Below is a small trained network, with its code and all its weights. Each question gives an input and a class and asks what happens when units are switched off, that is, made to give their printed mean instead of their output.

import numpy as np


def w(rows, s, z=0):
    codes = np.array(rows[::2]) - 128.0
    scale = np.full(codes.shape[1], s)
    scale[-1] = z or s
    return codes * scale


def f(y):
    return y / 2 * (1 + np.tanh(0.7978845608 * (y + 0.044715 * y**3)))


def log_softmax(a):
    a = a - a.max(-1, keepdims=True)
    return a - np.log(np.exp(a).sum(-1, keepdims=True))


def net(x, mask):
    res = np.array(x, float).reshape(1, 7) / 4 @ E
    y = f(res @ A[0][:, :-1].T + A[0][:, -1])
    res = res + np.where(mask, y, B[0][:, -1]) @ B[0][:, :-1]
    return log_softmax(res[-1] @ U[:, :-1].T + U[:, -1])


A, B = {}, {}
E = w([
[141,138,2,203,54,136,184,152],'x0',
[129,122,129,134,125,125,134,117],'x1',
[132,127,127,128,126,133,143,134],'x2',
[150,44,69,52,157,69,77,210],'x3',
[130,134,127,118,123,146,120,129],'x4',
[137,137,129,114,118,127,119,135],'x5',
[217,122,180,243,138,147,68,193],'x6',
],0.0067)
A[0] = w([
[79,110,110,84,91,126,168,99,6],'N1',
[150,82,90,89,129,108,107,177,2],'N2',
[129,87,81,98,127,108,92,180,30],'N3',
[180,115,159,177,110,142,114,170,18],'N4',
[177,126,158,172,125,132,100,164,68],'N5',
[103,176,156,160,90,164,158,92,18],'N6',
[82,121,91,87,111,124,166,93,14],'N7',
[134,125,2,190,48,138,185,157,128],'N8',
[143,77,97,102,137,89,122,169,59],'N9',
[182,106,148,174,143,148,96,141,161],'N10',
],0.0092,0.0025)
B[0] = w([
[87,193,60,131,135,97,64,157,162],'N1',
[168,126,131,184,162,94,157,88,168],'N2',
[198,107,122,206,181,79,189,65,173],'N3',
[71,212,36,114,126,58,68,122,163],'N4',
[80,181,87,103,129,102,101,144,167],'N5',
[223,113,92,210,214,42,184,74,158],'N6',
[93,199,67,122,141,86,55,165,166],'N7',
[80,67,255,66,106,108,111,124,254],'N8',
[162,129,134,171,154,136,160,80,171],'N9',
[77,173,109,96,104,115,101,159,179],'N10',
],0.0077,0.0075)
U = w([
[121,115,158,118,119,145,122,138,253],'0',
[98,87,254,71,120,125,102,131,150],'1',
[86,207,15,120,115,113,80,162,2],'2',
[233,105,102,221,169,115,181,61,20],'3',
[133,106,134,92,104,189,132,152,201],'4',
],0.0076,0.0054)

Each question gives the input, the list of numbers given to net, and the class t.
The units are the neurons (one row each of A and B). Each row of codes is followed by its name. A weight is (code - 128) times the scale printed after its matrix; where a second scale follows, it is the last column's (A, B and U).
mask holds one flag per neuron, in row order. A switched-off neuron (its flag False) gives its mean, the last column of its row in B, instead of its output. The means were averaged over made-up inputs and are rounded, as every weight is.
A unit's drop is (log p(t) with every unit on - log p(t) with that unit switched off) / (log p(t) with every unit on - log p(t) with every unit switched off).
The circuit of an input: a set's keep is (log p(t) with only the set's units on - log p(t) with every unit switched off) / (log p(t) with every unit on - log p(t) with every unit switched off). Starting from all 10 units, units are removed one at a time, each time the one whose removal leaves the highest keep (on an exact tie, the one counted first), for as long as the keep stays at least 0.8.
circuit, biggest first: the units of the circuit, biggest drop first
k most important neurons: the k neurons with the biggest drops, biggest first
drop when u is switched off: that unit's drop, to one decimal
input [1,-1,7,2,-5,2,6], class 2: circuit, biggest first : N4; N5
input [0,-5,-6,0,7,2,-7], class 2: circuit, biggest first : N8; N7
input [1,-3,6,-7,0,-7,8], class 2: circuit, biggest first : N4; N5
input [4,-4,-5,1,-1,-5,8], class 2: circuit, biggest first : N4
input [-1,1,-7,1,-4,-1,-7], class 2: circuit, biggest first : N8; N7
input [-5,2,-5,-7,-2,6,1], class 3: 2 most important neurons : N6; N8
input [2,-2,6,7,0,4,-1], class 3: circuit, biggest first : N3; N2
input [-6,1,-1,8,1,6,2], class 3: circuit, biggest first : N3; N8; N2
input [2,-4,5,-1,-1,-2,7], class 2: 3 most important neurons : N4; N5; N10
input [6,2,-5,4,-1,4,-6], class 1: 2 most important neurons : N8; N4
input [-6,-7,0,-4,1,4,-7], class 2: circuit, biggest first : N8; N1
input [-1,5,-7,-5,-3,5,-6], class 2: circuit, biggest first : N8; N7
input [5,5,5,7,5,2,0], class 3: 2 most important neurons : N3; N2
input [7,8,5,-8,-2,4,8], class 2: circuit, biggest first : N4
input [-4,6,6,-8,4,-4,3], class 3: 2 most important neurons : N6; N8
input [8,0,-8,8,0,-5,-2], class 1: 2 most important neurons : N8; N6
input [1,-2,-8,8,1,-2,7], class 3: 3 most important neurons : N3; N2; N9
input [8,6,6,-7,-6,1,-5], class 1: drop when N8 is switched off : 1.8
input [0,1,-6,-8,7,7,-6], class 3: drop when N4 is switched off : 0.1
input [8,7,2,-3,-5,2,-2], class 1: drop when N2 is switched off : 0.0
